Here is a tiny trained network, its code and every weight. The questions are about switching its units off for an input and a class, where a switched-off unit gives its printed mean instead of its output.

import numpy as np


def w(rows, s, z=0):
    codes = np.array(rows[::2]) - 128.0
    scale = np.full(codes.shape[1], s)
    scale[-1] = z or s
    return codes * scale


def f(y):
    return np.maximum(y, 0)


def log_softmax(a):
    a = a - a.max(-1, keepdims=True)
    return a - np.log(np.exp(a).sum(-1, keepdims=True))


def net(x, mask):
    res = np.array(x, float).reshape(1, 3) / 4 @ E
    y = f(res @ A[0][:, :-1].T + A[0][:, -1])
    res = res + np.where(mask, y, B[0][:, -1]) @ B[0][:, :-1]
    return log_softmax(res[-1] @ U[:, :-1].T + U[:, -1])


A, B = {}, {}
E = w([
[141,237,181,190,248,183,208,193,186,86],'x0',
[50,189,75,208,60,80,178,28,70,137],'x1',
[229,175,171,127,75,96,166,65,63,226],'x2',
],0.012)
A[0] = w([
[60,156,66,138,28,50,204,82,138,140,141],'neuron 0',
[109,200,175,226,254,131,184,121,169,126,254],'neuron 1',
[185,100,111,17,76,34,134,73,33,250,95],'neuron 2',
[159,123,143,66,95,76,102,99,153,152,83],'neuron 3',
[166,177,221,181,184,127,73,150,204,129,194],'neuron 4',
[139,22,136,36,129,163,16,158,155,49,216],'neuron 5',
[137,221,111,174,188,182,216,123,155,59,158],'neuron 6',
[166,110,59,198,48,148,155,60,87,121,248],'neuron 7',
],0.0081,0.0022)
B[0] = w([
[177,86,141,166,121,120,167,116,179,53,207],'neuron 0',
[109,198,116,176,75,71,117,110,120,113,237],'neuron 1',
[124,104,138,105,98,139,158,73,2,112,254],'neuron 2',
[127,121,149,82,178,97,179,118,98,177,172],'neuron 3',
[111,178,106,121,122,107,98,140,122,117,196],'neuron 4',
[66,92,77,86,172,177,67,171,197,126,254],'neuron 5',
[110,162,90,128,94,85,123,104,122,173,220],'neuron 6',
[202,124,163,131,139,140,147,120,97,108,199],'neuron 7',
],0.015,0.018)
U = w([
[102,102,151,28,95,145,94,125,94,160,123],'0',
[205,146,177,160,134,73,255,121,68,84,180],'1',
[118,108,83,94,182,159,37,246,205,55,190],'2',
[52,237,62,123,36,64,68,123,102,139,119],'3',
[68,82,91,82,131,145,73,119,158,145,2],'4',
],0.0093,0.0044)

Each question gives the input, the list of numbers given to net, and the class t.
The units are the neurons (one row each of A and B). Each row of codes is followed by its name. A weight is (code - 128) times the scale printed after its matrix; where a second scale follows, it is the last column's (A, B and U).
mask holds one flag per neuron, in row order. A switched-off neuron (its flag False) gives its mean, the last column of its row in B, instead of its output. The means were averaged over made-up inputs and are rounded, as every weight is.
A unit's drop is (log p(t) with every unit on - log p(t) with that unit switched off) / (log p(t) with every unit on - log p(t) with every unit switched off).
The circuit of an input: a set's keep is (log p(t) with only the set's units on - log p(t) with every unit switched off) / (log p(t) with every unit on - log p(t) with every unit switched off). Starting from all 8 units, units are removed one at a time, each time the one whose removal leaves the highest keep (on an exact tie, the one counted first), for as long as the keep stays at least 0.8.
circuit, biggest first: the units of the circuit, biggest drop first
k most important neurons: the k neurons with the biggest drops, biggest first
drop of u: that unit's drop, to one decimal
input [-7,-7,0], class 4: circuit, biggest first => [neuron 5; neuron 2]
input [-7,0,-5], class 2: circuit, biggest first => [neuron 5]
input [-1,5,-8], class 2: circuit, biggest first => [neuron 2; neuron 1]
input [5,-8,-2], class 3: 4 most important neurons => [neuron 1; neuron 6; neuron 4; neuron 0]
input [4,-2,-7], class 3: 2 most important neurons => [neuron 1; neuron 6]
input [3,5,1], class 1: 3 most important neurons => [neuron 5; neuron 0; neuron 4]
input [-7,1,-2], class 0: 2 most important neurons => [neuron 5; neuron 2]
input [5,-1,6], class 3: drop of neuron 4 => 0.0
input [-8,-3,4], class 0: drop of neuron 5 => 0.2
input [-1,4,-5], class 1: drop of neuron 4 => 0.1
input [8,2,3], class 3: drop of neuron 4 => 0.0
